[-312, -993, -597, 340, 733] >> -312

[704, 626, 96, 989, 576, 129, 176] >> 176

[21, 27, 12, 84] >> 27

[[26, -17, -16, 14, 7, 10],
 [-25, -7, -1, -43, 27, -5]] >> -17

[673, 626, 721, 227, 731, 791] >> 673

[[-33, 33, -34, 28],
 [24, -24, 31, -8]] >> -24

[655, 213, 780, 734, 558, 178] >> 558

[[34, -29, -22, -28],
 [13, -7, -8, -7],
 [-23, 27, 33, 31]] >> -23

[1, 0, 2, 7] >> 2

[47, 23, 43, 62, 68, 22, 77] >> 43
---
0  8  6  8  6  8  8 >> 6
8862  6547  3386  5072  2989  1843 >> 5072
86   5  32  18 >> 5
189   30  116  209 >> 30
7378  6038  4641  3230  9272  8227  2162 >> 9272
8  6  8  6  2  2  4 >> 2
6877  9548  2703  8750  7581  4391  9346 >> 7581
---
array([[  1.38, -10.68,   5.69, -10.45,   6.55, -11.44, -11.42],
       [  0.79, -10.88,   5.70, -10.75,   5.59, -11.69, -11.71],
       [ -2.97, -14.75,  17.25, -13.95,  19.46, -16.93, -16.66]]) Out: 0.79

array([[  1.7,   0.4,  19.0,  17.5,  -5.8,   5.6,   3.6],
       [-19.5,  18.9, -17.0,  -8.8,   9.6, -12.7,  12.7],
       [-22.6,  17.1, -12.6, -22.3,  -3.3,   9.6,   0.0]]) Out: -19.5

array([[-0.130,  0.952, -0.145, -0.249, -1.653],
       [ 0.645, -1.134, -0.978,  1.338, -1.785],
       [-1.166, -0.888,  0.950, -0.080, -1.353]]) Out: 0.645

array([[ 147.00,  168.19, -156.85,  139.97],
       [  57.41,  -81.61,  154.77,  -60.81],
       [  85.00,  -84.42,   83.38,  -60.73]]) Out: 57.41

array([[ 0.064, -0.041, -0.044, -0.063, -0.065,  0.078, -0.118],
       [-0.068, -0.030, -0.076, -0.103, -0.076,  0.020, -0.049],
       [ 0.147, -0.072,  0.021,  0.062,  0.050,  0.022, -0.128]]) Out: -0.068

array([[ -8.655,  -0.077,  -9.783,   4.296],
       [-12.243,  -9.443,  -8.776,  -3.298],
       [ 13.652,  16.428,   0.101,   6.344]]) Out: -12.243
---
Q:
[[ 31 -51  66  45  -4]
 [-19  22 -42 -24 -19]
 [ 11 -22  44  -7 -49]]
A: -7

Q: [ 11  13 -51  21 -41]
A: 11

Q: [ 11 -12   8   8  58  29  40]
A: 11

Q:
[[ 26 -45 -38  46 -36]
 [ 34   6 -34  55 -32]
 [ 27  38   9  56 -26]]
A: 9

Q: [-61 -49 -55  29  23]
A: -49

Q:
[[ -6 -23 -12 -18  22  -4  40]
 [ 22 -55 -24 -12  44   0 -26]
 [ 23 -20  -7 -13  18  55 -23]]
A: -7
---
[[-62  -7 -15  13]
 [  0  46 -24  42]
 [-46  67   9 -23]] | 9

[[-42 -27 -29 -35 -25]
 [-50 -46 -57 -53 -58]
 [ 12   7   3   5  18]] | 3

[[ -6   4 -18   4]
 [-16 -12 -12  48]
 [ 45  13  48  -3]] | 48

[[-30  11  14 -40 -13 -36]
 [ -1  18  11  15  21   8]
 [ 56 -50 -57  31 -54  20]] | -57

[[  7  60   8  -7 -24 -48]
 [ 16  23  11  -8 -65 -12]
 [ 14  26  11  -8 -59 -14]] | 11

[[-53 -54  18 -61  14]
 [ 33  17 -18  25 -57]
 [ 22  32 -44  19 -22]] | -44
---
[ 58 -22 -55  37 -36] -55
[ 15  61 -16 -32] -16
[  1   6 -61  30  -3] -61
[-25  48  -5  54 -47  48] -5
[58  1  2 -2  1 -6 -1] 2
[-18  11 -48 -59] -48
[ 21  11  14   3 -50  17] 14
[-28 -35 -55  -4  21  42] -55
---
-100.10  -130.85   104.89   -57.92  -135.45 ⇒ -135.45
 -3.20    4.92    4.79    4.36   -6.05  -10.37   10.76 ⇒ 10.76
-17.76   -2.43   -7.64   15.19  -14.74 ⇒ -14.74
-145.89  -161.78   -97.69   106.33   103.58 ⇒ 103.58
-160.7   149.8  -126.4   104.7    50.9 ⇒ 50.9
-49.0  151.5  -96.5  -60.8 ⇒ -60.8
---
[[-2 13  1  1  0 44  6]
 [-4 12  1 -2  0 47  6]
 [ 1 13  1  5  1 39  6]] Answer: 0

[[ 15 -35 -23   0 -43]
 [  6 -55 -30   8 -39]
 [ -3 -47 -40  11 -52]] Answer: -23

[[ 18 -59 -18  14  -1 -26]
 [  3  35   3 -24 -39  40]
 [ -8  29 -59   7  21   0]] Answer: 14

[[-23  44 -24  44 -17  50]
 [ 14 -19  15 -36  15 -35]
 [ 10 -17  13 -19   9 -17]] Answer: 44

[[ 19   0  23  18  21   2]
 [ 17  -6  20  14  19 -12]
 [ 48 -11  47  33  47 -21]] Answer: 18

[[-13   7 -25 -10   2 -29]
 [-49 -16 -30  15  34  49]
 [-43 -13  43  32 -46 -26]] Answer: -10

[[ -4  -4 -21 -52]
 [-37 -10 -36  18]
 [-27   8  -7 -46]] Answer: -4
---
[[6 6 3 6]
 [3 4 7 0]
 [5 7 7 3]]	3

[79 71 85 21 92 66 76]	85

[515 772  82 784 653]	82

[-46  29 -24 -17   9]	-24

[ 141 -177  286  274 -987  673  103]	286

[[ 767 -545 -230  221 -233  248]
 [ 266  -65  235  194  118  210]
 [ 294  -22   54  191  283   76]]	-230

[3 2 3 3 5 8 2]	3
